Below is a small trained network, with its code and all its weights. Each question gives an input and a target symbol and asks what happens when units are switched off, that is, made to give their printed mean instead of their output.

import numpy as np


def w(rows, s, z=0):
    codes = np.array(rows[::2]) - 128.0
    scale = np.full(codes.shape[1], s)
    scale[-1] = z or s
    return codes * scale


def norm(h):
    return h / np.sqrt((h * h).mean(-1, keepdims=True) + 1e-5)


def f(y):
    return np.maximum(y, 0)


def softmax(a):
    e = np.exp(a - a.max(-1, keepdims=True))
    return e / e.sum(-1, keepdims=True)


def log_softmax(a):
    a = a - a.max(-1, keepdims=True)
    return a - np.log(np.exp(a).sum(-1, keepdims=True))


def net(x, mask):
    ids = ['αβγδεζηθλμξπστψω'.index(c) for c in x.split()]
    T = len(ids)
    res = E[ids] + P[:T]
    u = 0
    for l in range(2):
        q, k, v = (norm(res) @ M[l].T for M in (Q, K, V))
        z = softmax(np.where(np.tri(T) > 0, q @ k.T / 4**0.5, -1e9)) @ v
        res = res + np.where(mask[u], z, O[l][:, -1]) @ O[l][:, :-1]
        u += 1
        y = f(norm(res) @ A[l][:, :-1].T + A[l][:, -1])
        res = res + np.where(mask[u : u + 24], y, B[l][:, -1]) @ B[l][:, :-1]
        u += 24
    return log_softmax(norm(res)[-1] @ U[:, :-1].T + U[:, -1])


Q, K, V, O, A, B = {}, {}, {}, {}, {}, {}
E = w([
[199,104,123,29],'α',
[111,86,173,99],'β',
[55,215,83,134],'γ',
[121,128,121,43],'δ',
[165,197,139,73],'ε',
[157,55,91,249],'ζ',
[77,95,149,190],'η',
[141,102,88,34],'θ',
[31,93,140,149],'λ',
[72,109,163,145],'μ',
[211,75,156,130],'ξ',
[197,189,95,107],'π',
[89,111,99,94],'σ',
[54,178,47,203],'τ',
[144,68,165,140],'ψ',
[56,172,115,113],'ω',
],0.011)
P = w([
[89,190,232,222],'0',
[170,101,4,89],'1',
[6,87,246,84],'2',
[163,96,7,92],'3',
[3,86,247,91],'4',
[165,94,3,91],'5',
],0.0053)
Q[0] = w([
[129,169,108,132],'L0H0',
[178,172,185,89],'L0H0',
[164,159,88,151],'L0H0',
[129,193,253,106],'L0H0',
],0.0049)
K[0] = w([
[132,140,106,70],'L0H0',
[120,52,185,104],'L0H0',
[79,110,109,145],'L0H0',
[89,88,255,109],'L0H0',
],0.0077)
V[0] = w([
[207,252,33,185],'L0H0',
[127,100,127,126],'L0H0',
[126,179,137,119],'L0H0',
[128,113,131,132],'L0H0',
],0.0016)
O[0] = w([
[146,118,249,133,249],'L0H0',
[105,136,117,118,118],'L0H0',
[185,95,136,173,126],'L0H0',
[116,139,119,114,120],'L0H0',
],0.0016,0.00022)
A[0] = w([
[163,78,74,162,102],'L0N0',
[95,45,104,142,166],'L0N1',
[193,117,71,188,37],'L0N2',
[130,170,136,114,80],'L0N3',
[191,136,149,174,58],'L0N4',
[114,60,120,93,57],'L0N5',
[157,101,118,119,109],'L0N6',
[134,59,51,119,56],'L0N7',
[57,127,141,105,84],'L0N8',
[140,150,59,151,81],'L0N9',
[130,98,203,155,57],'L0N10',
[96,88,97,72,84],'L0N11',
[114,58,111,155,131],'L0N12',
[114,182,123,184,109],'L0N13',
[78,118,158,122,117],'L0N14',
[169,123,19,167,3],'L0N15',
[98,90,2,124,90],'L0N16',
[142,173,185,107,30],'L0N17',
[155,176,113,92,23],'L0N18',
[107,66,215,43,71],'L0N19',
[94,72,183,169,109],'L0N20',
[153,156,39,74,113],'L0N21',
[224,134,110,141,166],'L0N22',
[111,149,108,106,42],'L0N23',
],0.0094,0.0058)
B[0] = w([
[86,119,117,115,187],'L0N0',
[102,135,140,91,245],'L0N1',
[82,80,157,92,154],'L0N2',
[87,126,122,121,132],'L0N3',
[151,184,119,85,133],'L0N4',
[99,142,162,115,160],'L0N5',
[105,114,123,126,152],'L0N6',
[110,154,85,89,189],'L0N7',
[174,95,120,125,175],'L0N8',
[101,129,110,158,170],'L0N9',
[129,185,109,124,145],'L0N10',
[140,170,150,133,176],'L0N11',
[82,132,129,97,194],'L0N12',
[145,79,155,113,182],'L0N13',
[165,106,120,126,176],'L0N14',
[92,147,7,137,171],'L0N15',
[118,145,145,49,254],'L0N16',
[104,62,124,115,134],'L0N17',
[72,128,135,118,133],'L0N18',
[86,127,89,179,203],'L0N19',
[170,156,111,102,184],'L0N20',
[136,164,107,160,214],'L0N21',
[125,66,140,104,186],'L0N22',
[131,145,123,119,129],'L0N23',
],0.011,0.0053)
Q[1] = w([
[191,149,27,93],'L1H0',
[150,209,50,127],'L1H0',
[66,166,146,183],'L1H0',
[220,177,128,4],'L1H0',
],0.013)
K[1] = w([
[108,137,60,87],'L1H0',
[112,175,75,123],'L1H0',
[133,159,155,203],'L1H0',
[84,155,111,5],'L1H0',
],0.024)
V[1] = w([
[116,91,3,123],'L1H0',
[227,214,167,19],'L1H0',
[125,11,175,18],'L1H0',
[17,99,226,136],'L1H0',
],0.006)
O[1] = w([
[184,53,38,195,237],'L1H0',
[210,194,114,57,35],'L1H0',
[207,60,160,51,194],'L1H0',
[108,101,254,174,249],'L1H0',
],0.0073,0.0021)
A[1] = w([
[131,54,75,151,73],'L1N0',
[82,108,129,110,35],'L1N1',
[110,46,92,173,136],'L1N2',
[134,127,73,81,128],'L1N3',
[181,62,124,90,66],'L1N4',
[251,178,80,179,95],'L1N5',
[196,93,75,178,42],'L1N6',
[90,104,117,100,1],'L1N7',
[80,186,130,149,138],'L1N8',
[146,129,83,87,196],'L1N9',
[193,111,75,167,68],'L1N10',
[157,133,183,194,171],'L1N11',
[81,100,116,152,86],'L1N12',
[79,111,100,114,60],'L1N13',
[116,90,152,134,33],'L1N14',
[83,91,149,143,26],'L1N15',
[126,157,153,105,151],'L1N16',
[150,189,149,154,147],'L1N17',
[173,155,240,91,20],'L1N18',
[110,113,202,172,90],'L1N19',
[183,98,181,61,187],'L1N20',
[67,178,87,214,98],'L1N21',
[127,93,99,243,50],'L1N22',
[126,51,104,172,173],'L1N23',
],0.013,0.0056)
B[1] = w([
[106,189,107,57,167],'L1N0',
[121,144,158,144,152],'L1N1',
[90,171,64,107,218],'L1N2',
[129,138,194,166,239],'L1N3',
[111,105,62,207,176],'L1N4',
[78,103,230,148,156],'L1N5',
[98,74,191,183,134],'L1N6',
[98,127,190,115,139],'L1N7',
[115,138,97,183,199],'L1N8',
[130,105,168,183,254],'L1N9',
[113,79,223,176,140],'L1N10',
[89,88,168,80,172],'L1N11',
[178,128,139,126,185],'L1N12',
[134,149,176,140,175],'L1N13',
[154,109,106,131,142],'L1N14',
[169,114,105,145,167],'L1N15',
[126,164,157,139,166],'L1N16',
[69,97,117,169,143],'L1N17',
[88,186,48,62,157],'L1N18',
[174,84,178,108,197],'L1N19',
[203,88,86,165,242],'L1N20',
[247,103,124,157,228],'L1N21',
[19,157,94,76,166],'L1N22',
[83,137,54,110,212],'L1N23',
],0.011,0.0066)
U = w([
[222,58,137,178,125],'α',
[71,152,182,117,192],'β',
[184,176,123,238,51],'γ',
[198,183,165,133,227],'δ',
[132,97,227,198,95],'ε',
[34,104,66,39,44],'ζ',
[80,118,174,84,205],'η',
[217,145,78,91,158],'θ',
[145,99,153,75,235],'λ',
[156,141,119,38,239],'μ',
[152,30,29,98,8],'ξ',
[35,67,116,213,1],'π',
[91,222,115,72,166],'σ',
[135,194,17,145,102],'τ',
[98,4,153,96,71],'ψ',
[111,214,165,171,162],'ω',
],0.017,0.0055)

Each question gives the input, a string of symbols that net reads in full, and the target symbol t.
The units are the heads (4 rows each of Q, K, V and O) and the neurons (one row each of A and B). Each row of codes is followed by its name. A weight is (code - 128) times the scale printed after its matrix; where a second scale follows, it is the last column's (O, A, B and U).
mask holds one flag per unit, layer by layer, with each layer's heads first. A switched-off unit (its flag False) gives its mean, the last column of its rows in O or B, instead of its output. The means were averaged over made-up inputs and are rounded, as every weight is.
A unit's drop is (log p(t) with every unit on - log p(t) with that unit switched off) / (log p(t) with every unit on - log p(t) with every unit switched off).
unit that matters most: the unit with the biggest drop
top k neurons: the k neurons with the biggest drops, biggest first
top k neurons in layer l: the k neurons of layer l with the biggest drops, biggest first
input θ σ σ τ τ, target τ: top 2 neurons : L0N19; L0N16
input τ δ δ, target π: top 2 neurons : L0N19; L0N16
input μ ξ α, target σ: top 2 neurons : L0N19; L0N20
input τ ζ ψ γ ξ, target π: top 3 neurons : L0N19; L0N16; L0N15
input π μ θ, target θ: top 2 neurons in layer 0 : L0N15; L0N22
input α τ ζ ε τ, target ξ: top 2 neurons : L0N15; L0N7
input η ψ δ δ, target δ: unit that matters most : L0N21
input γ τ σ, target ε: top 2 neurons : L0N19; L0N16
input α τ β, target ξ: top 2 neurons in layer 0 : L0N19; L0N15
input γ τ θ, target ε: top 4 neurons in layer 0 : L0N19; L0N16; L0N15; L0N13
input σ ζ α ε τ, target α: top 2 neurons in layer 0 : L0N15; L0N19
input τ τ λ α η σ, target σ: top 2 neurons : L0N16; L0N21
input ε σ γ θ γ ψ, target ψ: top 2 neurons in layer 1 : L1N20; L1N21
input ψ π τ τ δ, target ω: top neuron : L0N19
input ξ τ α δ ζ, target δ: top 2 neurons in layer 0 : L0N16; L0N10
input ω γ ζ, target η: top 2 neurons : L0N16; L0N19
input ζ η τ θ γ, target ψ: top 3 neurons : L0N16; L0N15; L0N19
input γ ψ γ, target ε: top 3 neurons : L0N16; L0N1; L0N15
input ω τ γ, target η: top 3 neurons : L0N16; L0N19; L0N13
input ω σ β τ ψ, target η: top 2 neurons in layer 1 : L1N18; L1N21
input ψ δ α τ ξ γ, target γ: top 2 neurons : L0N16; L1N21
input ζ τ τ τ σ ω, target ω: top 2 neurons in layer 0 : L0N16; L0N19
input γ γ β, target ε: top 2 neurons in layer 0 : L0N19; L0N16
input π α τ, target θ: top 2 neurons in layer 1 : L1N20; L1N18
input τ τ τ τ α ψ, target ψ: top neuron in layer 0 : L0N15
